(in the rows, 128 means zero)
Here are made-up nodes, facts about them, and rows of numbers that follow some of those facts. Name the node behind each unnamed row.

How the nodes are related:
bomupim trumem:246 posom:a vekes:taropek
bremik posom:b
brevir posom:a drufik:drutun, stidrak
brozin posom:c
buses trumem:779 posom:b vekes:bremik drufik:tekel
dastozil trumem:246 posom:b vekes:fuvin
dekudren trumem:511 posom:b vekes:gazuska
dogrebrek posom:b
dreflik trumem:890 posom:b vekes:klebu
drorir trumem:890 posom:d vekes:zini
drunun trumem:779 posom:a vekes:bremik drufik:stoko, lapom
drutun trumem:239 posom:b vekes:trabeflu
dunos trumem:239 posom:a vekes:tugre drufik:popler, drutun
fisamuk trumem:501 posom:a vekes:tugre drufik:dastozil, visil, leski
fuvin posom:b
gazuska posom:a drufik:zibru, dastozil
gretrak trumem:511 posom:d vekes:grobuklom
gritu trumem:239 posom:a vekes:brozin
grobuklom posom:a
gruplidur trumem:148 posom:a vekes:stidrak drufik:drutun, stogrol
klafla trumem:890 posom:a vekes:brozin
klebu posom:b
klokos posom:b
lapom trumem:511 posom:a vekes:dogrebrek
leski trumem:511 posom:a vekes:stidrak
nogrel posom:d
nunomo trumem:239 posom:b vekes:klokos drufik:susi, taropek, grobuklom
nusto trumem:246 posom:a vekes:taropek
pigren trumem:890 posom:d vekes:nogrel
plidu posom:b drufik:dastozil, rogu, klokos, stogrol, stoko
pliki trumem:779 posom:a vekes:pozer
plunitri trumem:890 posom:c vekes:klokos drufik:brozin, grobuklom, leski
pluska trumem:239 posom:a vekes:pozer
plustal trumem:239 posom:b vekes:taropek
plustul trumem:779 posom:d vekes:stogrol drufik:drorir, dogrebrek
popler trumem:246 posom:d vekes:grobuklom
pozer posom:a drufik:pigren, tureki, plustal, lapom
pusegrak trumem:148 posom:b vekes:nogrel drufik:pluska, dekudren, fuvin, klebu, susi
putra trumem:511 posom:c vekes:susi
rigrur trumem:890 posom:c vekes:grobuklom
rogu trumem:890 posom:a vekes:plidu
rufi trumem:779 posom:b vekes:trabeflu
rugim trumem:511 posom:c vekes:klokos drufik:drutun, tugre
segi trumem:239 posom:a vekes:susi
sives trumem:511 posom:c vekes:klokos
stabo trumem:239 posom:c vekes:susi drufik:dastozil, visil, tugre, zotrini
stakek trumem:239 posom:d vekes:grobuklom
stidrak posom:d
stiga trumem:890 posom:b vekes:gazuska drufik:rogu, voplival, gritu
stogrol posom:a
stoko trumem:239 posom:a vekes:bremik
stoplor trumem:148 posom:b vekes:stogrol drufik:pluska, popler, voplival, zotrini
susi posom:b
taropek posom:c
tedrogros trumem:890 posom:d vekes:klokos drufik:popler, rufi, sives
tekel trumem:511 posom:a vekes:taropek
trabeflu posom:d
triklugrom posom:a drufik:nusto, klafla, tureki, lapom
tugre posom:a
tureki trumem:239 posom:a vekes:grobuklom
visil trumem:779 posom:a vekes:taropek
voplival trumem:246 posom:c vekes:klebu
zibru trumem:148 posom:b vekes:stidrak
zini posom:c drufik:fuvin, klebu, stakek
zotrini trumem:239 posom:c vekes:dogrebrek
zuki trumem:246 posom:c vekes:susi

Some nodes and their rows:
[133 110 138  66 147  82 127 150 156 164  69 122 156] -> brevir
[185 114 126  92 143  90 117 131  69 140  38 122 187] -> triklugrom
[184 111 127  98 138  91 118 124  64 141  39 114 188] -> pozer
[114 145 114 150 146 153  80  96  74 150  90 171 108] -> pusegrak
[139 120 127 140 152 131 101 111  75 138 123 122 122] -> stoplor
[147 130 131 132 146 134 113 140 151 119 122 145 145] -> tedrogros
[153 130 124 158 140 128 100 127 121 126 122 159 143] -> stiga
[121 155 111 144 139 157 104 131 164 129  97 208 121] -> nunomo
[132 133 127 161 129 124 110 130 154 142  98 172 172] -> buses
[137 153 122 159 150 141  98 105 122 143 106 173 161] -> stakek
[161 141 121 169 142 128 111 115 111 127 117 182 177] -> stoko
[130 130 120  90 130 121 121 111 153 154  45 158 143] -> fuvin
[151 120 126  96 139 108 138 115 139 148  61 156 174] -> nogrel
[140 137 125 160 144 137 109  98 129 140 121 192 177] -> drorir
[153 154 119 140 139 123 127  95  26 156  65  69 167] -> lapom
[149 137 122 167 143 133 107 104 117 141 116 182 193] -> pigren
[151 111 129  87 144 105 148 130 162 152  66 168 172] -> tugre
[140 130 127  90 131  95 122 124 146 157  61 185 165] -> taropek
[124 159 119 138 139 123 136 101  95 167  89 108 141] -> tekel
[146 142 123 153 144 136 111 118 147 127 122 166 142] -> zotrini
[125 158 110 139 140 140 148 101 118 161  76 140 125] -> leski
[173 146 106 165 164 137 122 131 133 116 128 251 118] -> dastozil
[153 113 129 102 134 106 140 116 150 148  54 181 175] -> bremik
[130 129 130 159 125 129 117 113 155 147 112 159 200] -> rufi

Name these rows:
Some rows may be nodes named above.
[123 162 110 139 143 141 147  93 114 159  76 151 126]	leski
[157 155 108 139 146 136 102 137 158 120 130 135  92]	stabo
[131 154 120 119 140 144 161  98 115 153  87  96 148]	sives
[112 161 118 131 139 144 138  86 111 166  75 100 134]	dekudren
[135 149 114 150 142 149 114 140 162 125  96 223 133]	plunitri
[147 130 131 133 144 139 115 140 152 120 123 139 152]	tedrogros
[150 128 123 154 145 130 100 131 133 124 120 153 141]	stiga
[138 141 122 165 130 121 122 135 162 143 114 214 181]	visil
[147 134 125 158 144 130 102 123 132 125 122 152 140]	stiga
[173 142 107 168 160 139 127 138 138 117 129 237 123]	dastozil
[145 139 122 156 157 145 107 105 116 128 131 167 142]	voplival
[157 153 104 142 147 138  96 138 161 120 131 140  93]	stabo
[119 147 113  69 122 131 100  83 135 166  55  53 125]	susi
[147 129 121 101 147 107 129 124 116 159  37 169 179]	grobuklom
[133 150 121 161 146 138 101 106 126 142 112 173 159]	stakek
[116 133 140 128 156 107 104 128 160 160 144 139 159]	drutun
[161 145 124 168 149 124  95 113  70 137 108 160 201]	tureki
[151 148  99 126 152 134 142 171 142 128  80 181 123]	fisamuk
[147 157 113 142 152 150  93  81  94 144 133 126 134]	zuki
[123 135 139 124 156 111  92 144 160 144 136  95 123]	dunos
[174 116 114  89 146 100 148 155 167 127  56 193 124]	gazuska
[148 148 123 158 154 127  96 106  81 140 130 181 170]	nusto
[128 127 120  81 133 118 106 121 151 148  32 152 121]	zini
[114 146 113 147 145 152  84  93  74 152  92 168 117]	pusegrak
[145 136 129 143 169 126  98 115  96 133 139 112 137]	popler
[150 148 123 162 152 129  99 113 104 141 134 186 154]	bomupim
[113 136 139 127 151 106 106 134 159 160 145 144 161]	drutun
[128 144 124 154 138 145  99 102 148 134 116 151 130]	pluska
[155 148 123 160 154 130  99 108  81 142 131 188 171]	nusto
[159 139 121 168 144 130 108 117 113 129 112 177 174]	stoko
[151 129 119 166 153 141 129  96  69 150 121 213 179]	zibru
[181 111 121  85 143  93 141 154 141 132  54 160 145]	plidu
[164 129 125 168 123 114  95 135  89 132  84 147 209]	drunun
[112 142 124  95 152 122 157 141 130 165  97  87 127]	rugim
[131 158 119 136 147 132 143  96  74 165  80  93 158]	gretrak
[125 158 108 144 139 141 154  97 120 159  77 152 123]	leski
[121 171 110 118 134 143 130  69  90 170  91  28 122]	putra
[163 115 122  75 139 126 177 136 174 133  54 203 196]	klokos
[131 123 131 136 166 108 110 125  72 164 132 160 159]	gruplidur

Now the same nodes, written a new way:
Named rows:
[117 103 155 136  95  95 116 143 123 142  77 133 116 140 155 101  84  78
 186 109 104 138 139 121 168 148 134  79 105 147] -> bomupim
[112 149 134 116 151 174 106 176  99 136 129 124 133 129 142  80 128 142
 123 121 143 123 133  79 147 113 109 114 148 170] -> taropek
[ 92 126 145 177  98 159 125 130  91 121 122  87 131 116  96 152  90 121
 141  79 177 175 147 119 137 149 130 143 154 121] -> plustal
[120 134 120 101  90 117 168 126 118  85 132  98 172 144  68 169 132 129
 138 108 141 125 143 139  95 169  96 123 173  90] -> dunos
[144  77 123 105 133 116 170 148 163 133  52 171 148 100 161 132 114 125
 174 113  89 163  89 152 155 123 144  84 159 111] -> popler
[122 123 109 123 152 169  92 178 138 135 112 133 109  82 146  98 148 178
 102 150 116 132 117 119 106  96 132 110 155 170] -> grobuklom
[174 141 131 179 159 158 105 115 153  76 177 164 101 143 144 137 130 115
 145 140 109  96 147 145  92 108  76 118 139 208] -> plunitri
[114 106 122  71 146 110 145 137 123 150 110 158 131 139 120 116 151 134
  94  97 138 116 112  71  75 125 115 147 124 130] -> tugre
[127 143 125 135 166 140 123 165 111 114 130 133 125 118 148  96 159 163
  98 126 142 123 133 104 119 106 135 105 129 180] -> brozin
[124 208  83 143 115  74 149 125 114 137 144 164 141 139 159 161 166 107
 161 137  93 109  93 136 123 190 142 139 144 109] -> stoplor
[ 94 139  90 109  99 142 177 102 157 107 102 110 144 130 105 158 111 168
 111  87 165 148 123 100 121 134 125 139 169  75] -> drutun
[164 113 152 115 130 112 188 116 124 110  57 140 157 101 153  97  98 107
 155  97 110 114 105 164 148 167 142  94 123 131] -> voplival
[ 97 117 106 133 172 157 155 111  90 133 161 114 142 168 177 154 120 167
  90 147  55 129 145 128 162 121 159 141 101 153] -> leski
[119 104 116 124 132 124 149  99 134 141 126 137 163  98 125 103 185 132
 104  90 163 102 110 110 126 114 114 129 107 177] -> klokos
[168 110 142 161 151 112 133  98 135 108 154 170  70 148  71 132 136 114
 166 135 128  41 106 161 120 163 118 125 132 123] -> stiga
[137 153 160 121  83 106 147 155 156 147 175 136  95 135 128 116 133 142
 140 171 135 156 115 155 156  89 111 114  75  98] -> pliki
[140 127 133 116 139  95 108 143 117 159 123 111 111 135 101 100 164 125
 118 137 146 124 145  98 110 123 140 117 107 132] -> nogrel
[148 223  74  99 137  75  71 121  88 125 146 132 121 122 130 145 146 119
 166 165  88 108 122 152 132 159 158 121 131 153] -> pusegrak
[179 108 162 160 118 131 116  78 156 138 127 165  78 132 137 126 100 124
 140 162 122  88 201  83 103 111 133 128 162 106] -> drorir
[131 150 208 124  25 111 148 141 168 152 187 145 120 156 128 116 133 136
 128 193  92 123 131 105 140 115 115 132 105 122] -> plustul
[128 113 180 141 143 108  64 140 113 161 127 107 152 133 110 146 169  93
 104 151 158 156 110 130  90 164 120 134 115 159] -> triklugrom
[114  79 133 112 129 101 166 126 130  86  68 159 123 119 174 124  92 106
 120  61  97 136 107 127 158 112 168 102 100 145] -> dastozil
[104 138 127 138  96 149 146 147 135  79 114  45 128 105 115 146 140 110
 146 136 138 128 174 136 114 107 136 154 156  84] -> segi
[ 94  90 131 141 160 124 135 122 127 114 139  82 125 169 185 123 137 118
 145 183  87 116 178 143 133 122 144 183  91 105] -> putra

Name these rows:
A row may be one of the nodes named above.
[150 131  78 126 104 108 163 124 101  90 131 109 156  97 111 164  97 143
  98  83 156 141 136 133 132  92 135 127 140  78]	zotrini
[115 106 159 142 100 109 106 155 120 122  86 138 120 131 151  97  90  90
 194  98 109 143 137 111 170 140 122  77 116 139]	bomupim
[137 216  76 152 109  77 133 137 118 132 139 176 151 152 152 162 163 105
 157 133  93  91  89 135 135 204 125 124 148 113]	stoplor
[133 156 128  93 158 178 113 159 123 115 102 119 125 109 157  68 179 118
 132 154 133 139 112 102 137  80 135 166 158 138]	susi
[123 148 105 104  95 130 167 136 141  79 122 100 150 149  62 170 137 137
 130 101 126 126 140 145 116 153 103 122 172  84]	dunos
[106 102 175 158 112 130 111 135 118 139  79 133 122 114 164 114  73  86
 164  87 142 204 120 122 172 174 144  99 110 167]	nusto
[ 98 108 108 140 170 166 146 106 106 129 164 123 137 148 165 163 114 168
  86 132  41 121 137 111 159 122 166 135  99 162]	leski
[ 81 199 101  95 135  87 105  90 122 136 132 137 127 108 125 200 158 136
 140 133  72 116 119  90 146 188 104 106 119 122]	gruplidur
[101  64  83 148 134 138 112 134 134 159 147 103 145 144 160 131 105 185
 136 184 100 134 152 167 142 134 139 139 137 118]	gretrak
[156  54 127 108 122 117 167 154 133 120  51 177 146  84 158 127 109 132
 158 103  84 165  90 155 148 133 140  78 166 112]	popler
[110 110 129  90 149 104 101 150 149 136 118 144 157 161 112 133 162 125
 123 146 156 132 115  88 107 144  87  97 126 119]	brevir
[139  74  85 130 167 131 181 121 121 151 172 140 188 162 166 152 140 140
 175 142 110 135 167 163 164 132 134 137 127 124]	sives
[ 98  66 127 140 168 119 113  77  96 141 165 115 145 133 185 141  81 161
 101 137 157 174 144 160 154 147 157 156  99 114]	lapom
[103 132 125 138  98 115 144 157  98  31 147  77 144 126  91 174 151  81
 130 110 109 111 108 127 102 106 105 188 160  88]	stabo
[114 193  86 130 111  91 139  92 101 149 122 157 103 102 139 183 138 135
 127 104  60 124 124 103 122 150 159 145  92 143]	zibru
[115 138 115 125 142 172  90 176  84 139 122 132 144 129 132  59 137 148
 135 123 132 142 127  74 150 106 103 112 140 160]	taropek
[141 134  70 130  70 177 117 139 135 130 100  81 143  86  80 139 100 144
 127 124 127 140 122 158 119 101 160 148 211 109]	stakek
[ 95  86 139 130 172 111 126  82  92 142 162 110 140 139 178 137  99 159
 103 135 162 188 145 159 169 138 180 139 104 123]	lapom
[ 97  88 127 128 156 126 136 112 130 124 142  82 122 173 176 119 125 112
 153 183 105 126 167 160 154 127 155 190 117 118]	putra
[ 65  96  92 154 150 144 120 152 103 180 136  98 118 195 159 112  72 129
 163 132 127 119 176 142 165 134 119 130  72 124]	tekel
[141 139  88 144 102 156 160 124 126  95 126 105 152 103  91 143 118 132
 135 107 156 134 124 144 161  88 149 119 177  71]	pluska
[ 70 133 158 134 116 135 145 106 132 120 128  94 128  88  93 185  92 120
  99  63 180 118 123 148 131 105 153 153 152 125]	stoko
[ 80 145 151 143 111 133 154 110 148 119 133  87 137  93 103 185  95 134
  98  57 176 107 105 139 139 108 169 154 144 118]	stoko
[110 113 153 122 136  97 100 142 109 118 127 136 141 137 100 116 189 111
  88 141 135  75  85 111 120 144 105 128 103 136]	plidu
[156 155  77 144 102 153 160 121 111  90 131 115 145 108  87 148 112 126
 132 105 154 145 113 128 164  92 168 119 174  80]	pluska
[198 120 130 154 158 138 147 112 162 115 160 183 139 163 121 169 147 102
 196 133 119 106 138 152 105 137  44 114 146 131]	tedrogros
[122 139 129 137 126 104 113 161 158  79 182 146 139 109 126  98 121  96
  67 107  74  93 155 145 135 192  93 144 107 152]	fisamuk
[ 97  67  88 104 147 104 124 107 147 116 189 135 193 193 139 153 135 132
 158 127 104 110 133 147 133 154  98 126  90 140]	rugim
[129 109 166 113 116 113 129 131 159  91  57 109 119 121 166 121 136  53
 175 124  88 143 129 133 151 127 151 110 113 124]	zuki
[143 163 105 154  90 174 126 141 129  56 170  63 168 120  97 153 157 135
 134 111 125 118 153 164 124 110 120  96 165 168]	nunomo
[ 85 148 147 112  84 127 183 162 102 127 163 181  91 108 129  97  82 145
 137 115 100 160  93 115 153  93  87 159  77 150]	visil
[ 92 162 227 101 103 101 124 142 158 162 187 140 112 121 117 156 101 131
 122 162 151 130  70 177 128 116 103 148 103 130]	drunun
[116 114 135 121 133  94 122 162  97 109 143 162 106 146  83 108 171 111
  92 122 113  99 101 104  99 135 144 146  87 160]	gazuska
[150 149 121  95 119 139  70 150 105 130 128 119 160 147 102  91 150  81
 121 160 130 121 109 123 110 119 134 132 131 140]	zini
[127 111 134 109 158  76 115 175  99 102 142 141 104 146  79 117 185 117
 101 103 119 112 125 101  84 134 141 150  93 155]	gazuska
[126 115  81  98 166 162 115 129 109 144 168 122 135 174 125 100 114 134
 145 158 105 137 128 159 181 142 197 163 117 139]	dekudren
[ 99  95 125 168  74 138 121 128 142 142 105  77 107  70  95 172 106 158
 114 110 156 191 135 154 103 145 160 136 175 111]	tureki

Now the same nodes, written a new way:
Some nodes and their rows:
[118 140 129 162 118 151 111 125 168 119 131 127 102 113 162 128 144  93
 100 128 152 118] -> dogrebrek
[113 153  96 142 170 115 117 114 101 116  46  94 183 154  94  98 113 174
 163 176 148 159] -> lapom
[128 144  82 146 201  71 185 112  56 164  94 100 140 182 115 105 103 185
 222 140  85 160] -> drunun
[115 139 130 161 119 152 112 123 162 118 128 126  98 113 160 129 141  95
 101 126 148 119] -> bremik
[123 127 116 118 157  60 163 136  93 173 139 148 144 142 116 123 126 171
 216 130  92 153] -> buses
[122 128 116 117 156  60 161 138 100 171 136 148 144 138 118 123 131 171
 213 131  94 150] -> plustul
[113 126 123 125 115 137 122 157 148 130 165 120 122 139 148 111 124 135
 102 132 137  91] -> drorir
[108 136 134 159 121 158 113 122 159 120 137 122  98 103 159 135 128  92
  96 121 138 128] -> stogrol
[107 120 145 104 127 124 171 122 130 141 159 121 142  88  82 145  94 116
  93  80 104 185] -> gruplidur
[109 114 128 129 119 108 151 134 120 156 186 122 118 166 155 143 122 120
 114 114 142  99] -> voplival
[128 110 130 131 116 149 121 157 106 128 159 113 104 130 138 123 100 140
 102 122 122 106] -> stiga
[182 103 152 180 102 172  86 126  65  95  89 131  25  93 147 163  98 115
 125 115 140 132] -> gazuska
[ 92 107  99 106 145 111 139 143 141 184 171  83  93 176 141 132 139 139
 111 130 126  82] -> nusto
[171 167 138 103 127 118 126 109 110 114 108 142 195 197 108 101 172 109
 103 123 109 111] -> stakek
[ 69 133 151 149 134 174 124 110 159 135 189 111 116  85 144 147  89  84
  70 100 107 170] -> brevir
[158 112 119  94 146 131 186  85 133  85 114 155 170 100 106 138 112 129
 175 128 113 147] -> nunomo
[134 150 142 138  96 137 110 164  95 131 158 115 154 200 137  98 131 123
  70 114 135  86] -> rigrur
[112 138 112 108 149  52 160 142 132 176 151 160 162 143 126 117 153 166
 210 133 105 139] -> rufi
[118 139 131 160 119 153 108 120 162 120 128 128  95 114 159 129 139  94
  98 126 147 118] -> trabeflu
[104 114 132 106 116 106 141 130 154 101  98 166 206  76  92 135 116 168
 192 160 169 166] -> sives
[109 115 126 131 118 104 154 134 118 158 182 115 126 174 152 139 125 123
 116 115 142  96] -> zuki
[136 133  94  69 169 125 131 116 172 137  93 111 135 142 100 106 170 139
 123 148  89 103] -> plustal
[122 131 136 111 115 106  92 146 129 122  85 147 178 112  90 127 140 165
 158 161 153 150] -> putra
[169 184 114 124 159 123 143  87  88 111  84 107 201 225 105  83 155 115
 107 133 100 116] -> tureki

Name these rows:
A row may be one of the nodes named above.
[159 115 141 181 123 172 102 116  74 103  96 115  45 104 149 153  95 109
 118 118 133 138]	plidu
[128 145  82 147 200  71 185 111  54 164  98 101 144 180 113 103 101 186
 224 137  83 160]	drunun
[ 71 133 150 151 132 175 125 111 160 135 191 111 113  82 143 148  92  86
  68  99 108 171]	brevir
[141 157 155 125  99 102  79 147  90 122  82 145 204 167  88 112 152 154
 126 150 153 143]	gretrak
[107 116 122  82 125 107  70 165 159 146  80 133 141  98  80 124 159 183
 152 174 139 135]	tekel
[144 158 148 171  99 149  94 132 123 114 123 131 110 155 155 123 150  87
  82 115 153 109]	grobuklom
[163 144 103 110 167 130 150  93 118 110  83 118 154 157 111 109 140 128
 141 143 100 123]	stoko
[ 65 134 151 151 132 171 125 109 160 137 190 110 112  84 145 147  92  84
  69  99 107 168]	brevir
[ 91  97 130 118 118 147 175 136 144 113 190 130 150  92 133 135  69 135
 130 112 132 134]	tedrogros
[121 132 137 162 117 159 109 123 148 117 133 125  87 103 155 137 125  97
 100 119 140 130]	zini
[ 94 109  98 110 144 109 140 143 145 182 168  82  93 177 141 130 137 139
 109 131 126  80]	nusto
[172  81 158 139 108 119  56 124   8 118  70 155 106 133 104 182  90 186
 215 159 139 151]	fisamuk
[150 136 125  89 142 124 137 108 153 114 116 148 163 133 112 119 158 118
 130 136 106 121]	pluska
[150 122 132 111 111 106 154 136 128 129 114 138 122 101  95 134 137 124
 120 100 140 142]	pusegrak
[126 143  83 148 201  71 183 109  54 163  98 102 139 177 114 105 103 184
 224 140  85 159]	drunun
[173 118 131 115 105 104 145 143 122 122  92 142 115 109  99 132 149 127
 132 106 152 130]	zibru
[ 92  98 128 117 118 146 175 138 145 114 191 129 147  93 132 135  69 135
 131 113 133 135]	tedrogros
[180  81 143 148  97 122 118 143  34 137 140 129  53 150 151 171 102 139
 146 112 144 100]	dastozil
[ 75 101 153  99 124 126 149 115 126 111 146 151 203  44  71 162  57 162
 169 132 126 219]	rugim
[172 119 132 114 105 101 146 144 120 122  93 142 111 108  98 132 150 128
 130 108 149 128]	zibru
[ 96 132 142  75 159 146 156  90 151 133 179 127 182 102  91 136 102 107
  96 106  56 177]	dunos
[137  84 131 129 107 147 158 144 107  98 154 135 114  93 137 142  73 145
 150 120 143 120]	plunitri
[117 133 137 109 114 107  91 146 140 123  91 152 178 105  96 124 146 164
 157 162 156 148]	dekudren
[160 116 137 182 124 173 102 116  76 101  95 112  45 105 149 151  92 108
 119 116 133 137]	plidu
[150  94 112  87 143  57 123 172 109 185 119 154  81 124 106 135 159 193
 218 141  92 122]	visil
[167 129 128  92 135 125 132 109 135 112 109 148 148 129 110 126 152 122
 136 133 106 122]	zotrini

